[[149 128 134 133 128]
 [132 121 124 135 136]
 [137 129 128 127 114]]
=>
[[137 129 128 127 114]
 [149 128 134 133 128]
 [132 121 124 135 136]]

[[123 134 125 128 134 146 120 113 146 124 133 122 127 124]
 [138 141 134 138 132 124 128 111 128 153 137 123 131 127]
 [131 123 119 127 134 135 128 109 148 133 127 136 121 124]
 [120 135 137 119 123 140 142 122 128 125 119 141 128 135]]
=>
[[138 141 134 138 132 124 128 111 128 153 137 123 131 127]
 [120 135 137 119 123 140 142 122 128 125 119 141 128 135]
 [123 134 125 128 134 146 120 113 146 124 133 122 127 124]
 [131 123 119 127 134 135 128 109 148 133 127 136 121 124]]

[[139 108 145 138 124 136 119]
 [116 136 118 119 125 128 137]
 [120 130 136 112 137 134 136]
 [120 106 136 156 109 127 107]
 [129 143 124 125 116 119 126]
 [138 141 119 116 127 117 131]
 [132 137 131 122 129 128 124]
 [133 116 129 154 117 135 118]]
=>
[[129 143 124 125 116 119 126]
 [138 141 119 116 127 117 131]
 [132 137 131 122 129 128 124]
 [116 136 118 119 125 128 137]
 [120 130 136 112 137 134 136]
 [133 116 129 154 117 135 118]
 [139 108 145 138 124 136 119]
 [120 106 136 156 109 127 107]]

[[120 148 127 138 128 126 113 146]
 [139 111 130 123 115 140 127 100]
 [130 116 126 127 143 131 137 131]
 [137 107 132 124 125 134 133 103]
 [130 128 126 128 140 126 138 140]
 [140 122 134 123 105 134 120 104]
 [127 118 128 136 122 138 110 107]
 [120 137 128 138 138 125 113 142]
 [136 146 132 127 106 127 119 130]
 [139 138 130 124 102 135 117 119]
 [127 115 125 133 140 137 118 123]]
=>
[[120 148 127 138 128 126 113 146]
 [136 146 132 127 106 127 119 130]
 [139 138 130 124 102 135 117 119]
 [120 137 128 138 138 125 113 142]
 [130 128 126 128 140 126 138 140]
 [140 122 134 123 105 134 120 104]
 [127 118 128 136 122 138 110 107]
 [130 116 126 127 143 131 137 131]
 [127 115 125 133 140 137 118 123]
 [139 111 130 123 115 140 127 100]
 [137 107 132 124 125 134 133 103]]

[[131 120 124 130 130 132]
 [115 129 122 123 111 125]
 [136 148 110 142 123 100]
 [117 104 148 130 129 156]
 [135 135 115 127 116 104]]
=>
[[136 148 110 142 123 100]
 [135 135 115 127 116 104]
 [115 129 122 123 111 125]
 [131 120 124 130 130 132]
 [117 104 148 130 129 156]]

[[133  99 134 132]
 [148 142 123 122]
 [100 127 130 132]
 [151 131 125 123]
 [119 147 123 124]
 [154 123 128 125]
 [133 108 134 132]
 [136 154 123 123]
 [147 143 123 122]
 [133 111 133 133]
 [138 144 123 122]]
=>
[[136 154 123 123]
 [119 147 123 124]
 [138 144 123 122]
 [147 143 123 122]
 [148 142 123 122]
 [151 131 125 123]
 [100 127 130 132]
 [154 123 128 125]
 [133 111 133 133]
 [133 108 134 132]
 [133  99 134 132]]

[[135  99 141 125]
 [122 151 118 131]
 [122 153 118 130]
 [132  98 133 135]
 [134 103 139 125]
 [131 105 132 134]
 [133 110 137 125]
 [135 102 142 122]
 [128 140 129 121]
 [122 157 117 128]]
=>
[[122 157 117 128]
 [122 153 118 130]
 [122 151 118 131]
 [128 140 129 121]
 [133 110 137 125]
 [131 105 132 134]
 [134 103 139 125]
 [135 102 142 122]
 [135  99 141 125]
 [132  98 133 135]]

[[120 149 137 121 135 124 132 127 143 135 114 145 138]
 [115 134 138 118 118 136 105 131 131 154 153 122 133]
 [154 137 111 133 127 112 134 123 147 113 136 153 130]
 [136 150 125 136 124 133 143 122 141 107 124 117 109]
 [142 114 117 143 117 110 125 110 117 132 133 117 139]]
=>
[[136 150 125 136 124 133 143 122 141 107 124 117 109]
 [120 149 137 121 135 124 132 127 143 135 114 145 138]
 [154 137 111 133 127 112 134 123 147 113 136 153 130]
 [115 134 138 118 118 136 105 131 131 154 153 122 133]
 [142 114 117 143 117 110 125 110 117 132 133 117 139]]
---
[[119 150 146]
 [153 115 113]
 [137 113 148]
 [102 124 126]
 [124 132 144]]
=>
[[119 150 146]
 [124 132 144]
 [102 124 126]
 [153 115 113]
 [137 113 148]]

[[112 122 124 131 107 117 140 128 129 117 148 138 145 128]
 [104 115 119 129 108 122 148 136 136 121 149 135 139 120]
 [112 124 128 135 110 120 141 127 126 113 144 135 143 128]
 [104 117 124 135 115 127 150 135 132 115 142 129 135 119]]
=>
[[112 124 128 135 110 120 141 127 126 113 144 135 143 128]
 [112 122 124 131 107 117 140 128 129 117 148 138 145 128]
 [104 117 124 135 115 127 150 135 132 115 142 129 135 119]
 [104 115 119 129 108 122 148 136 136 121 149 135 139 120]]

[[117 118 116 140 139 120 141 139 120 112 119 110]
 [147 145 128 117 117 142 115 118 142 128 143 128]
 [128 128 135 131 131 128 131 131 128 138 128 139]
 [129 129 135 131 131 128 131 131 128 137 128 138]
 [108 110 123 147 146 113 149 145 113 121 112 121]
 [140 139 144 122 122 137 121 122 137 149 138 151]]
=>
[[147 145 128 117 117 142 115 118 142 128 143 128]
 [140 139 144 122 122 137 121 122 137 149 138 151]
 [129 129 135 131 131 128 131 131 128 137 128 138]
 [128 128 135 131 131 128 131 131 128 138 128 139]
 [117 118 116 140 139 120 141 139 120 112 119 110]
 [108 110 123 147 146 113 149 145 113 121 112 121]]

[[106 144 128 128 151 108 128]
 [123 132 122 124 133 124 129]
 [128 128 155 148 128 128 122]
 [125 130 119 122 131 125 130]]
=>
[[106 144 128 128 151 108 128]
 [123 132 122 124 133 124 129]
 [125 130 119 122 131 125 130]
 [128 128 155 148 128 128 122]]

[[125 139 124 136 120 141 146 137 126 135 138 113 125]
 [112 141 145 126 137 125 133 136 136 123 118 147 113]
 [139 114 146 122 124 138 113 114 142 126 134 122 145]
 [127 131 112 112 137 125 128 125 127 127 152 139 112]
 [133 148 134 140 116 127 131 135 135 141 131 117 143]
 [120 126 145 132 127 130 136 131 123 108 108 129 134]]
=>
[[133 148 134 140 116 127 131 135 135 141 131 117 143]
 [112 141 145 126 137 125 133 136 136 123 118 147 113]
 [125 139 124 136 120 141 146 137 126 135 138 113 125]
 [127 131 112 112 137 125 128 125 127 127 152 139 112]
 [120 126 145 132 127 130 136 131 123 108 108 129 134]
 [139 114 146 122 124 138 113 114 142 126 134 122 145]]

[[112 118 139 121 127 125 116 126 132 138 132 130 119]
 [126 135 122 123 129 135 141 128 130 131 140 133 123]
 [126 141 135 118 130 120 137 125 134 119 150 133 127]
 [117 132 118 130 131 132 137 120 143 124 141 121 114]]
=>
[[126 141 135 118 130 120 137 125 134 119 150 133 127]
 [126 135 122 123 129 135 141 128 130 131 140 133 123]
 [117 132 118 130 131 132 137 120 143 124 141 121 114]
 [112 118 139 121 127 125 116 126 132 138 132 130 119]]
